Here is a tiny trained network, its code and every weight. The questions are about switching its units off for an input and a class, where a switched-off unit gives its printed mean instead of its output.

import numpy as np


def w(rows, s, z=0):
    codes = np.array(rows[::2]) - 128.0
    scale = np.full(codes.shape[1], s)
    scale[-1] = z or s
    return codes * scale


def norm(h):
    return h / np.sqrt((h * h).mean(-1, keepdims=True) + 1e-5)


def f(y):
    return np.maximum(y, 0)


def log_softmax(a):
    a = a - a.max(-1, keepdims=True)
    return a - np.log(np.exp(a).sum(-1, keepdims=True))


def net(x, mask):
    res = np.array(x, float).reshape(1, 3) / 4 @ E
    u = 0
    for l in range(2):
        y = f(norm(res) @ A[l][:, :-1].T + A[l][:, -1])
        res = res + np.where(mask[u : u + 3], y, B[l][:, -1]) @ B[l][:, :-1]
        u += 3
    return log_softmax(norm(res)[-1] @ U[:, :-1].T + U[:, -1])


A, B = {}, {}
E = w([
[207,133,254,113,154,228,132,85,108,61],'x0',
[144,126,86,124,105,179,94,83,130,163],'x1',
[85,180,29,214,131,210,110,117,123,62],'x2',
],0.0084)
A[0] = w([
[160,96,78,90,92,168,67,42,114,187,18],'L0N0',
[122,127,111,135,188,93,69,136,131,52,215],'L0N1',
[136,105,185,170,157,3,204,225,119,21,7],'L0N2',
],0.0057,0.0019)
B[0] = w([
[217,129,213,191,39,116,162,246,74,182,201],'L0N0',
[105,171,102,223,56,208,48,176,136,180,193],'L0N1',
[204,104,130,191,85,134,110,130,89,168,253],'L0N2',
],0.011,0.0043)
A[1] = w([
[57,101,24,83,148,63,141,169,124,214,191],'L1N0',
[149,67,203,84,152,215,163,38,103,3,112],'L1N1',
[126,49,220,9,122,24,148,149,168,155,1],'L1N2',
],0.0076,0.00081)
B[1] = w([
[146,153,248,100,170,126,147,65,123,131,254],'L1N0',
[61,140,118,112,145,29,127,100,132,210,252],'L1N1',
[54,156,42,138,115,199,87,158,132,57,255],'L1N2',
],0.013,0.0064)
U = w([
[83,185,193,140,197,29,126,25,106,204,127],'0',
[66,167,56,133,117,200,82,128,119,77,223],'1',
[190,133,184,192,52,101,128,175,59,173,151],'2',
[151,138,169,177,113,132,120,165,100,170,135],'3',
[179,27,93,108,178,101,200,109,182,116,2],'4',
[216,90,119,97,161,90,177,94,141,56,9],'5',
[192,2,78,113,206,90,200,103,218,123,20],'6',
],0.011,0.0045)

Each question gives the input, the list of numbers given to net, and the class t.
The units are the neurons (one row each of A and B). Each row of codes is followed by its name. A weight is (code - 128) times the scale printed after its matrix; where a second scale follows, it is the last column's (A, B and U).
mask holds one flag per neuron, layer by layer. A switched-off neuron (its flag False) gives its mean, the last column of its row in B, instead of its output. The means were averaged over made-up inputs and are rounded, as every weight is.
A unit's drop is (log p(t) with every unit on - log p(t) with that unit switched off) / (log p(t) with every unit on - log p(t) with every unit switched off).
The circuit of an input: a set's keep is (log p(t) with only the set's units on - log p(t) with every unit switched off) / (log p(t) with every unit on - log p(t) with every unit switched off). Starting from all 6 units, units are removed one at a time, each time the one whose removal leaves the highest keep (on an exact tie, the one counted first), for as long as the keep stays at least 0.8.
circuit, biggest first: the units of the circuit, biggest drop first
unit that matters most: the unit with the biggest drop
top k neurons: the k neurons with the biggest drops, biggest first
k most important neurons of layer l: the k neurons of layer l with the biggest drops, biggest first
drop when u is switched off: that unit's drop, to one decimal
input [3,5,-7], class 1: circuit, biggest first => L1N2
input [-3,-7,4], class 2: top 2 neurons => L1N2, L0N2
input [5,-1,-6], class 1: top 2 neurons => L1N2, L1N0
input [4,8,6], class 2: top 2 neurons => L0N0, L1N2
input [-6,4,4], class 0: top 2 neurons => L1N0, L1N2
input [7,7,-8], class 1: circuit, biggest first => L1N2, L0N2
input [1,-8,1], class 2: top 2 neurons => L0N2, L1N2
input [6,-6,4], class 0: top 3 neurons => L1N1, L0N0, L1N2
input [-8,6,7], class 0: circuit, biggest first => L1N0, L1N2
input [-3,7,6], class 2: top 2 neurons => L0N0, L1N2
input [2,-8,1], class 2: top 2 neurons => L0N2, L1N2
input [4,-3,-5], class 1: top 2 neurons => L1N2, L1N0
input [7,-2,5], class 0: 2 most important neurons of layer 1 => L1N1, L1N2
input [1,7,4], class 2: circuit, biggest first => L0N0
input [5,-4,4], class 0: top 3 neurons => L1N2, L1N1, L0N0
input [0,4,-5], class 1: top 3 neurons => L1N2, L0N2, L0N1
input [-6,-2,-7], class 1: 2 most important neurons of layer 1 => L1N2, L1N1
input [0,-4,-4], class 1: 2 most important neurons of layer 0 => L0N1, L0N0
input [8,8,-6], class 0: 2 most important neurons of layer 0 => L0N2, L0N1
input [-1,7,-4], class 2: unit that matters most => L0N0
input [-7,-7,-8], class 1: 2 most important neurons of layer 1 => L1N2, L1N1
input [-6,-8,-3], class 2: drop when L1N1 is switched off => 1.2
